Group, then class
[ 13  -1  -2  -2   4  -2  37  -2   1   9 -11   1   6  10 -19   0  -5  20
   9  -5  -6  -4  -4   2 -15  -3  -1   0   5   3   1  -4 -22  -8  -3   4
   3  -6  -9   3   1  -6   0   0   2  10   0   6 -25   9  34  -1  41   4
   1   3  -2  15  -7  -7  10   6  12   8  -7   6   2   6   9  -2   6   2
  -3  -9  -3   2   5   9]  <86>:V
[ 21  -4  -6  -2   0  -4   9  -5   0   8  -5   4   2  11  -5   3  -6  27
  14  -3  -6  -6  -9   0 -26   4   3   6   6   4  -2  -8 -27   2  -5   0
  -4 -12  -4  -3   2  -8   3  -5   2   9   4  -4 -34   9  45   0   3   2
   6   1 -14  15  -3  -1   9   2  18  13  -1   1   0   2  14  -2   9  -6
   8   0  -5   4   2  10]  <86>:F
[ 25   1  -5  -9   0   1  10   1  -5   3  -2   0  -5  11 -10   7 -13  44
  11   1  -2  -8 -18   0 -26   2   4   4   1   1  -8 -10 -27   7 -10  -4
  -7  -8   3   1   3 -11  -5  -2   0   8   1   0 -34  11  47   0  -1   2
   3   5  -9  11   1  -2   9   3  17  19   0  -4   2  -1  14  -2   8   6
  -7   1  -4   1   9  15]  <86>:F
[ 14   0   2   1   3  -2  17   5   0  16   0  -1  -2  10  -2   7  -4  29
  10  -2   1  -8  -6   4 -17   0   7   1   2   6  -1  -3 -14  -3  -7   2
   6  -3  -8  -1   0  -4   1  -1  -1   7  -3   7 -27   4  33   2   1   2
   7   8   4  13   1 -10   6  -2   9  14 -10   3   3   1  12   0   5   6
  -4  -2  -4   2   9  10]  <86>:V
[ 20  -1   0   5   0  -1   5  -1 -11   7   3  -2  -9  13  -8   5  -7  36
  11  -9   2  -8  -6   2 -16   2   4   3   2   3   0  -5 -23  -1  -8  -1
   3  -6  -6   2   2  -6  -1   2  -3   5  -2   1 -33   6  45   1  -3   0
   5  11  -4   8   0  -2   5  -1  11  19   3   3   4  -1  10  -6   6  11
  -1   2  -1   0  14  12]  <86>:F
[  8  -6  16  17   0   4 -25   3  -5  22  28  -8 -16   3   9   7   3  18
   3  -4   5  -7   0   5   6  -3   7   1  -3   1  14   2   1   0  -9  10
  -6  15  -7   4  -6  23  11   4  -2  -7  -3  -3  -9   2  -2  -1   4   2
  13  -3   8   5   0 -16 -16  -6  -5   7  -2   0   6  -6  -1   2   0  11
  -2  -1  -1  -6  17   6]  <89>:K
[ 11  -6  10  20   3   7   1  27  -3  20  23  -4 -11   3   9   2   0  -4
   8 -13   0  -8   3   5   1  -4   3   6  -5   3  18  -4 -13  -7 -13   2
 -15  22  -3   4  -8  26  15   2  -3  -4  -5   0 -16   2  -3  -4   2   6
  15   2   4   9   5 -20  -4  -7   1   9   5  -5   1  -5  -8  -4  -2  11
  -1   0  -7  -2  20   9]  <89>:Y
[ 14  -8  14  21  -1   4 -27   3  -1  19  25  -2  -3   4  12   3   0   9
   5  -5  -5 -12   2  10   7  -2   2   8  -4   4  12  -2 -12  -3 -11  12
  -5  17  -8   1  -8  27  16   5   0  -7   3  -7  -9  -4   0  -1  10   1
  15  -4  -5  10   0 -13  -9   2  -5   6   4  -5   4  -6   1  -1   0   6
   3  -2  -1 -11  16   2]  <89>:Y
[ 13  -1   5   3   3  -1   0   0  -2  28  -7   1  -5  20  -6   7  -6  40
  15  -4  -6  -5 -10   7 -27   2   5   0   1   3   2  -9 -11  -5 -14   1
   9  -4 -14  -4   1 -11  10  -4  -3   4  -2  -2 -25   8  47   0   1  10
  15   7  -9  19   4 -16   4   2   8  15 -11   1  -6   2  14  -4   4  11
 -10  -7   0   5  40  17]  <86>:V
[ 29  -2   3   9   1  -3  10   0  -4   3   0   6 -14   4  -5   2  -5  36
   7   5  -3 -11 -13   3 -20   2   3   6  -1  -3  -7 -11 -16   2  -8  -6
   0   8   2  -1   5  -6  -5  -4  -3   9   0  -4 -32  11  44   1  -5  -3
  12   5  -9  11   1   1   7   4  11  20  -2  -1   1  -3  13  -4   6   4
   0   0   5  -5   5  15]  <86>:F
[ 26   0   1  -1   0  -1  33   1  -5   4  -6   7  -4  11  -3  -1 -10  29
   7   0  -4 -10  -4   2  -7   3   2   4  -3   1  -5  -6 -28  -7 -10  -3
  -4  -1  -4   0   6  -7  -5  -3  -5   4   4  -3 -26   3  47   3  -1  -2
   3   4 -13  15   0  -3   5   3  14  20   1   2  -5  -2  11  -1   7   7
  -3  -1  -2   2  10  15]  <86>:F
[ 11  -9  12  23  -1   5 -32   3  -1  21  26  -5 -12   2   5   7   4  17
   3  -6   5  -7   0  11   4   0   3   5  -2   3  12  -1  -5  -1  -5   3
 -11  15  -8   0  -8  24  18   4  -7  -6  -1  -4 -17   1   1  -3   6   3
  16   0   5   5  -4 -14  -6  -1  -3   2   1  -4   3  -8  -3   0  -2  10
   2   0  -3  -5  16  -1]  <89>:K
[ 21  -1  -8 -14  -1   0   3  -2  -5   8   4  -1  -6  16  -2   1 -10  36
  13   0   2  -8 -10  -5 -23   3   3   3   4 -11  -3  -7 -23   7  -3  -8
  -3 -11  -4   1   3  -1  -6  -1   3  10   3   1 -36  11  47   0   0   3
   6   8  -9  10  -3   0   6   0  17  13   3  -1   4   0  12  -1  12   7
   0   0  -2   1   4   9]  <86>:F
[ 22   0   3   6   1  -3  27   2  -1   9  -3  -4  -3   5  -6   6  -4  38
   8  -3   3  -5  -1   2 -18   1   4  -1   5   2  -3  -5 -25  -6  -4   1
   3  -5  -7   3   0  -9  -1   0   6   8  -1   4 -25   5  39   0  -1   3
  12   5  -2  10   0  -8   4   2   1  14  -8   7   1   3  14   0   6   4
  -1   2   1   5   5   7]  <86>:V
[ 16  -2   4   3   1  -1 -14   0  -3  11   4  -3 -14   4  -3   7  -3  47
   8   7   5  -6 -13   7 -11   4   6   1   5   1  -5  -4 -11   5  -9   4
   8  -1  -6   0   1  -6   8  -1   1   1   1   3 -21   5  41   6   2  -1
  11   5  -3   6   0  -5   1   7   6  16  -3   4   8   0  19  -2   7   4
 -11   2   5  -3   6  11]  <86>:V
[ 23  -2   1  -3  -1  -1 -17   0   0   7   8   2 -10   9  -2  10  -9  41
   9   6   2  -8 -18   3 -19   4   6   1   0  -3  -7  -9  -9   6  -9   1
   3   3  -2  -3   0   2   1  -3  -2   7   0   1 -27  16  43   3  -3  -2
  12   3  -5  11   3  -3   6   1   6  16  -2  -6   3   0  10   0   9   5
  -3  -1   4  -5   3  13]  <86>:F
[ 15  -1  -3  -7  -3  -2   8   1  -4   7   2   1  -1  10  -1   1  -5  32
  13   9   5  -8  -8   3 -17   3   4   5   1   3  -2  -6 -21   5  -7  -1
  -4  -9  -2  -1   9  -4  -1   2   0   3   3   2 -30  10  40   0   1  -1
   8   7  -7  12  -3  -1   8   1  12  10   1   5   0   1  12  -2   8   5
  -2   1  -5   0   8   8]  <86>:F
